Here is a tiny trained network, its code and every weight. The questions are about switching its units off for an input and a class, where a switched-off unit gives its printed mean instead of its output.

import numpy as np


def w(rows, s, z=0):
    codes = np.array(rows[::2]) - 128.0
    scale = np.full(codes.shape[1], s)
    scale[-1] = z or s
    return codes * scale


def f(y):
    return y / 2 * (1 + np.tanh(0.7978845608 * (y + 0.044715 * y**3)))


def log_softmax(a):
    a = a - a.max(-1, keepdims=True)
    return a - np.log(np.exp(a).sum(-1, keepdims=True))


def net(x, mask):
    res = np.array(x, float).reshape(1, 2) / 4 @ E
    y = f(res @ A[0][:, :-1].T + A[0][:, -1])
    res = res + np.where(mask, y, B[0][:, -1]) @ B[0][:, :-1]
    return log_softmax(res[-1] @ U[:, :-1].T + U[:, -1])


A, B = {}, {}
E = w([
[168,133,153,151,209,118,139,188,70,157,64,128],'x0',
[88,54,61,126,146,96,156,89,96,170,147,248],'x1',
],0.014)
A[0] = w([
[99,98,127,105,115,122,84,128,102,115,91,81,182],'N0',
[171,111,177,193,231,136,97,147,95,191,95,134,120],'N1',
[176,178,196,195,112,156,79,169,122,68,96,91,105],'N2',
[72,106,93,124,144,89,186,86,114,184,112,181,92],'N3',
[59,116,117,29,2,162,75,74,182,83,167,134,100],'N4',
[73,79,31,135,154,108,145,174,83,226,121,189,102],'N5',
[87,142,154,70,163,126,181,143,148,137,86,128,254],'N6',
[136,138,143,140,214,118,139,199,86,159,28,145,104],'N7',
[155,198,197,80,103,201,108,179,170,63,112,76,85],'N8',
],0.0086,0.017)
B[0] = w([
[154,95,183,174,82,157,168,89,121,128,131,157,171],'N0',
[70,178,96,113,152,147,180,227,114,140,185,68,188],'N1',
[124,110,143,163,211,41,93,112,185,62,123,176,189],'N2',
[121,125,157,136,222,49,71,92,209,61,115,107,193],'N3',
[38,199,79,98,68,123,181,227,114,143,208,93,216],'N4',
[157,157,132,107,154,71,74,78,176,47,139,194,223],'N5',
[137,75,245,160,68,208,157,39,19,157,90,121,249],'N6',
[71,217,99,68,106,125,168,199,148,128,201,47,191],'N7',
[151,143,125,160,172,53,82,116,172,18,111,163,199],'N8',
],0.012,0.017)
U = w([
[61,192,103,72,103,137,224,231,122,135,196,82,98],'0',
[190,133,133,170,176,73,6,77,198,85,118,213,29],'1',
[192,65,178,169,73,229,189,36,5,157,99,164,253],'2',
[150,95,70,115,122,176,100,160,142,179,72,92,59],'3',
],0.011,0.0062)

Each question gives the input, the list of numbers given to net, and the class t.
The units are the neurons (one row each of A and B). Each row of codes is followed by its name. A weight is (code - 128) times the scale printed after its matrix; where a second scale follows, it is the last column's (A, B and U).
mask holds one flag per neuron, in row order. A switched-off neuron (its flag False) gives its mean, the last column of its row in B, instead of its output. The means were averaged over made-up inputs and are rounded, as every weight is.
A unit's drop is (log p(t) with every unit on - log p(t) with that unit switched off) / (log p(t) with every unit on - log p(t) with every unit switched off).
The circuit of an input: a set's keep is (log p(t) with only the set's units on - log p(t) with every unit switched off) / (log p(t) with every unit on - log p(t) with every unit switched off). Starting from all 9 units, units are removed one at a time, each time the one whose removal leaves the highest keep (on an exact tie, the one counted first), for as long as the keep stays at least 0.8.
units of the circuit, in order: the units of the circuit, biggest drop first
most important unit: the unit with the biggest drop
k most important neurons: the k neurons with the biggest drops, biggest first
input [8,7], class 0: most important unit : N7
input [-3,-1], class 2: 2 most important neurons : N7, N1
input [-1,3], class 2: 2 most important neurons : N8, N2
input [4,4], class 0: 3 most important neurons : N7, N1, N8
input [3,-2], class 2: 2 most important neurons : N4, N6
input [-5,-7], class 1: 2 most important neurons : N8, N2
input [-6,-8], class 1: 2 most important neurons : N8, N2
input [-7,7], class 0: 3 most important neurons : N4, N8, N2
input [-1,-4], class 1: 2 most important neurons : N8, N2
input [-3,-4], class 1: 4 most important neurons : N8, N7, N1, N2
input [8,6], class 0: 2 most important neurons : N7, N1
input [1,-3], class 2: 2 most important neurons : N5, N3
input [2,-5], class 1: 2 most important neurons : N2, N8
input [-7,6], class 0: units of the circuit, in order : N4
